Below are the code and all the weights of a small trained network. Each question names an input and a class and asks about switching units off, where a switched-off unit gives its printed mean instead of its output.

import numpy as np


def w(rows, s, z=0):
    codes = np.array(rows[::2]) - 128.0
    scale = np.full(codes.shape[1], s)
    scale[-1] = z or s
    return codes * scale


def norm(h):
    return h / np.sqrt((h * h).mean(-1, keepdims=True) + 1e-5)


def f(y):
    return np.maximum(y, 0)


def log_softmax(a):
    a = a - a.max(-1, keepdims=True)
    return a - np.log(np.exp(a).sum(-1, keepdims=True))


def net(x, mask):
    res = np.array(x, float).reshape(1, 5) / 4 @ E
    u = 0
    for l in range(3):
        y = f(norm(res) @ A[l][:, :-1].T + A[l][:, -1])
        res = res + np.where(mask[u : u + 4], y, B[l][:, -1]) @ B[l][:, :-1]
        u += 4
    return log_softmax(norm(res)[-1] @ U[:, :-1].T + U[:, -1])


A, B = {}, {}
E = w([
[168,124,8,45,118,21,102,189,66,93,61,113],'x0',
[155,149,86,119,122,170,241,207,85,142,186,155],'x1',
[186,158,145,35,202,125,113,142,31,187,99,40],'x2',
[152,125,146,163,106,137,117,142,111,109,98,106],'x3',
[134,141,133,139,127,106,112,138,126,131,161,131],'x4',
],0.012)
A[0] = w([
[128,175,140,149,208,218,120,100,142,150,158,125,162],'L0N1',
[160,44,130,153,101,2,98,94,235,61,94,217,80],'L0N2',
[178,169,13,137,55,92,173,220,199,109,130,181,1],'L0N3',
[117,186,180,128,152,154,139,110,97,227,99,101,52],'L0N4',
],0.0062,0.0071)
B[0] = w([
[173,108,113,215,59,167,34,140,139,104,95,104,246],'L0N1',
[111,221,71,112,137,217,137,138,160,117,49,85,254],'L0N2',
[92,19,98,155,61,79,163,196,78,242,38,191,189],'L0N3',
[125,107,132,96,98,84,111,115,135,254,182,161,177],'L0N4',
],0.0091,0.0057)
A[1] = w([
[132,92,131,85,154,1,110,85,146,73,86,93,4],'L1N1',
[105,174,195,140,154,161,93,62,176,145,109,125,141],'L1N2',
[163,130,164,157,112,210,197,153,132,203,185,130,6],'L1N3',
[112,46,152,168,59,141,161,133,173,44,168,207,75],'L1N4',
],0.0092,0.0023)
B[1] = w([
[112,166,124,109,124,192,21,86,80,165,88,166,211],'L1N1',
[72,72,126,137,171,25,184,221,59,152,132,155,249],'L1N2',
[176,192,126,54,119,210,18,12,148,105,124,117,254],'L1N3',
[182,157,63,172,186,142,254,175,110,106,169,160,230],'L1N4',
],0.011,0.0073)
A[2] = w([
[131,28,228,122,150,97,99,111,146,205,149,69,33],'L2N1',
[148,151,95,50,132,56,134,166,107,114,105,78,35],'L2N2',
[40,94,146,213,167,82,186,165,177,71,122,146,11],'L2N3',
[40,140,111,128,27,103,49,87,254,42,71,132,3],'L2N4',
],0.0096,0.0041)
B[2] = w([
[30,90,94,112,43,82,210,130,65,191,90,168,214],'L2N1',
[151,151,214,200,121,178,185,95,227,73,246,144,241],'L2N2',
[172,142,246,14,101,132,5,46,121,186,83,69,255],'L2N3',
[183,178,99,187,176,175,205,154,178,49,224,118,231],'L2N4',
],0.013,0.0054)
U = w([
[138,156,200,96,124,140,6,69,136,171,129,88,3],'0',
[164,189,107,164,153,134,184,166,169,61,191,124,209],'1',
[78,51,108,152,77,58,166,194,98,195,108,179,185],'2',
],0.017,0.0026)

Each question gives the input, the list of numbers given to net, and the class t.
The units are the neurons (one row each of A and B). Each row of codes is followed by its name. A weight is (code - 128) times the scale printed after its matrix; where a second scale follows, it is the last column's (A, B and U).
mask holds one flag per neuron, layer by layer. A switched-off neuron (its flag False) gives its mean, the last column of its row in B, instead of its output. The means were averaged over made-up inputs and are rounded, as every weight is.
A unit's drop is (log p(t) with every unit on - log p(t) with that unit switched off) / (log p(t) with every unit on - log p(t) with every unit switched off).
The circuit of an input: a set's keep is (log p(t) with only the set's units on - log p(t) with every unit switched off) / (log p(t) with every unit on - log p(t) with every unit switched off). Starting from all 12 units, units are removed one at a time, each time the one whose removal leaves the highest keep (on an exact tie, the one counted first), for as long as the keep stays at least 0.8.
units of the circuit, in order: the units of the circuit, biggest drop first
k most important neurons: the k neurons with the biggest drops, biggest first
k most important neurons of layer l: the k neurons of layer l with the biggest drops, biggest first
drop of u: that unit's drop, to one decimal
input [3,8,0,5,1], class 2: units of the circuit, in order -> L0N3
input [0,-3,2,-3,8], class 2: units of the circuit, in order -> L1N3, L2N3
input [1,-6,0,6,5], class 1: 2 most important neurons -> L0N2, L1N4
input [4,1,8,-8,0], class 1: 4 most important neurons -> L2N2, L2N3, L1N3, L0N1
input [2,-7,-7,2,-4], class 1: 2 most important neurons -> L2N4, L0N2
input [-8,-4,8,7,8], class 2: units of the circuit, in order -> L2N1, L1N2
input [2,3,7,-7,0], class 1: 2 most important neurons of layer 2 -> L2N2, L2N3
input [-3,4,1,-2,5], class 0: 2 most important neurons -> L1N3, L2N4
input [8,3,5,-7,-8], class 1: 2 most important neurons -> L2N2, L2N3
input [6,-1,0,8,-5], class 1: 4 most important neurons -> L2N3, L2N2, L1N2, L1N3
input [5,1,-4,2,-3], class 2: 2 most important neurons -> L0N3, L1N3
input [-5,4,1,-6,-4], class 0: 4 most important neurons -> L1N3, L2N4, L2N2, L0N4
input [8,-4,-1,4,1], class 1: 2 most important neurons -> L2N4, L2N3
input [-6,8,2,7,-3], class 0: units of the circuit, in order -> L1N3
input [6,-8,-1,6,-7], class 1: 2 most important neurons of layer 2 -> L2N4, L2N3
input [-2,-2,8,2,-1], class 2: drop of L2N1 -> 0.4
input [-8,8,2,0,8], class 0: drop of L1N3 -> 1.5
input [3,-6,-7,6,0], class 1: drop of L2N4 -> 2.2
